Here is a tiny trained network, its code and every weight. The questions are about switching its units off for an input and a class, where a switched-off unit gives its printed mean instead of its output.

import numpy as np


def w(rows, s, z=0):
    codes = np.array(rows[::2]) - 128.0
    scale = np.full(codes.shape[1], s)
    scale[-1] = z or s
    return codes * scale


def f(y):
    return np.maximum(y, 0)


def log_softmax(a):
    a = a - a.max(-1, keepdims=True)
    return a - np.log(np.exp(a).sum(-1, keepdims=True))


def net(x, mask):
    res = np.array(x, float).reshape(1, 6) / 4 @ E
    y = f(res @ A[0][:, :-1].T + A[0][:, -1])
    res = res + np.where(mask, y, B[0][:, -1]) @ B[0][:, :-1]
    return log_softmax(res[-1] @ U[:, :-1].T + U[:, -1])


A, B = {}, {}
E = w([
[128,127,127,127],'x0',
[66,141,224,64],'x1',
[96,85,211,222],'x2',
[31,34,97,133],'x3',
[129,128,129,128],'x4',
[41,254,96,170],'x5',
],0.0078)
A[0] = w([
[141,163,54,39,61],'n1',
[191,112,17,242,66],'n2',
[141,170,62,22,20],'n3',
[193,130,49,159,40],'n4',
[232,172,140,111,173],'n5',
[193,232,156,132,19],'n6',
[7,58,29,93,67],'n7',
[150,156,178,223,222],'n8',
[220,38,129,48,81],'n9',
[79,150,208,17,3],'n10',
[43,245,45,146,103],'n11',
],0.011,0.0032)
B[0] = w([
[66,93,171,100,206],'n1',
[108,197,162,102,221],'n2',
[64,89,185,96,206],'n3',
[118,191,112,117,189],'n4',
[180,100,117,89,216],'n5',
[237,94,168,129,199],'n6',
[250,113,168,68,231],'n7',
[72,77,121,60,192],'n8',
[98,117,72,241,237],'n9',
[129,241,95,121,209],'n10',
[112,104,60,222,255],'n11',
],0.021,0.0096)
U = w([
[191,92,79,82,100],'0',
[103,100,28,152,44],'1',
[91,246,138,109,92],'2',
[39,67,152,82,141],'3',
[110,110,69,90,254],'4',
],0.012,0.0099)

Each question gives the input, the list of numbers given to net, and the class t.
The units are the neurons (one row each of A and B). Each row of codes is followed by its name. A weight is (code - 128) times the scale printed after its matrix; where a second scale follows, it is the last column's (A, B and U).
mask holds one flag per neuron, in row order. A switched-off neuron (its flag False) gives its mean, the last column of its row in B, instead of its output. The means were averaged over made-up inputs and are rounded, as every weight is.
A unit's drop is (log p(t) with every unit on - log p(t) with that unit switched off) / (log p(t) with every unit on - log p(t) with every unit switched off).
The circuit of an input: a set's keep is (log p(t) with only the set's units on - log p(t) with every unit switched off) / (log p(t) with every unit on - log p(t) with every unit switched off). Starting from all 11 units, units are removed one at a time, each time the one whose removal leaves the highest keep (on an exact tie, the one counted first), for as long as the keep stays at least 0.8.
units of the circuit, in order: the units of the circuit, biggest drop first
most important unit: the unit with the biggest drop
top k neurons: the k neurons with the biggest drops, biggest first
drop of u: that unit's drop, to one decimal
input [-6,6,0,1,-7,-8], class 1: most important unit	n9
input [-4,-1,8,-6,-4,0], class 3: top 2 neurons	n8; n7
input [8,8,5,6,1,8], class 1: top 3 neurons	n11; n2; n4
input [-5,-5,-1,-7,2,4], class 0: top 2 neurons	n6; n5
input [2,-2,8,-6,5,7], class 3: top 2 neurons	n8; n9
input [0,-2,2,-3,-6,-8], class 1: top 2 neurons	n9; n7
input [-1,5,8,5,-8,8], class 1: top 3 neurons	n11; n3; n1
input [-8,-6,-8,5,7,-5], class 3: top 4 neurons	n1; n3; n10; n11
input [5,0,6,-5,-8,6], class 1: top 3 neurons	n11; n7; n3
input [0,8,-3,-6,-6,-4], class 2: top 2 neurons	n10; n7
input [1,3,7,-8,-7,0], class 0: top 3 neurons	n6; n3; n1
input [6,-1,-6,3,5,3], class 3: units of the circuit, in order	n3; n1
input [8,8,0,4,7,-5], class 2: top 2 neurons	n10; n11
input [4,-1,-8,4,0,0], class 3: top 2 neurons	n3; n1
input [-2,-4,-8,-7,8,-8], class 1: top 2 neurons	n9; n7
input [-8,2,-1,8,-4,-6], class 0: top 2 neurons	n7; n11
input [3,-6,2,-1,-5,3], class 2: most important unit	n2
input [4,-4,0,-1,-5,0], class 2: units of the circuit, in order	n2; n11
input [-2,6,0,-1,-7,7], class 1: drop of n11	1.3
input [-5,5,7,-5,0,-1], class 3: drop of n2	0.2
input [-1,1,3,-5,7,1], class 0: drop of n3	0.4
input [-4,-8,7,4,-1,3], class 2: drop of n9	0.0
input [2,4,-8,3,4,1], class 3: most important unit	n3
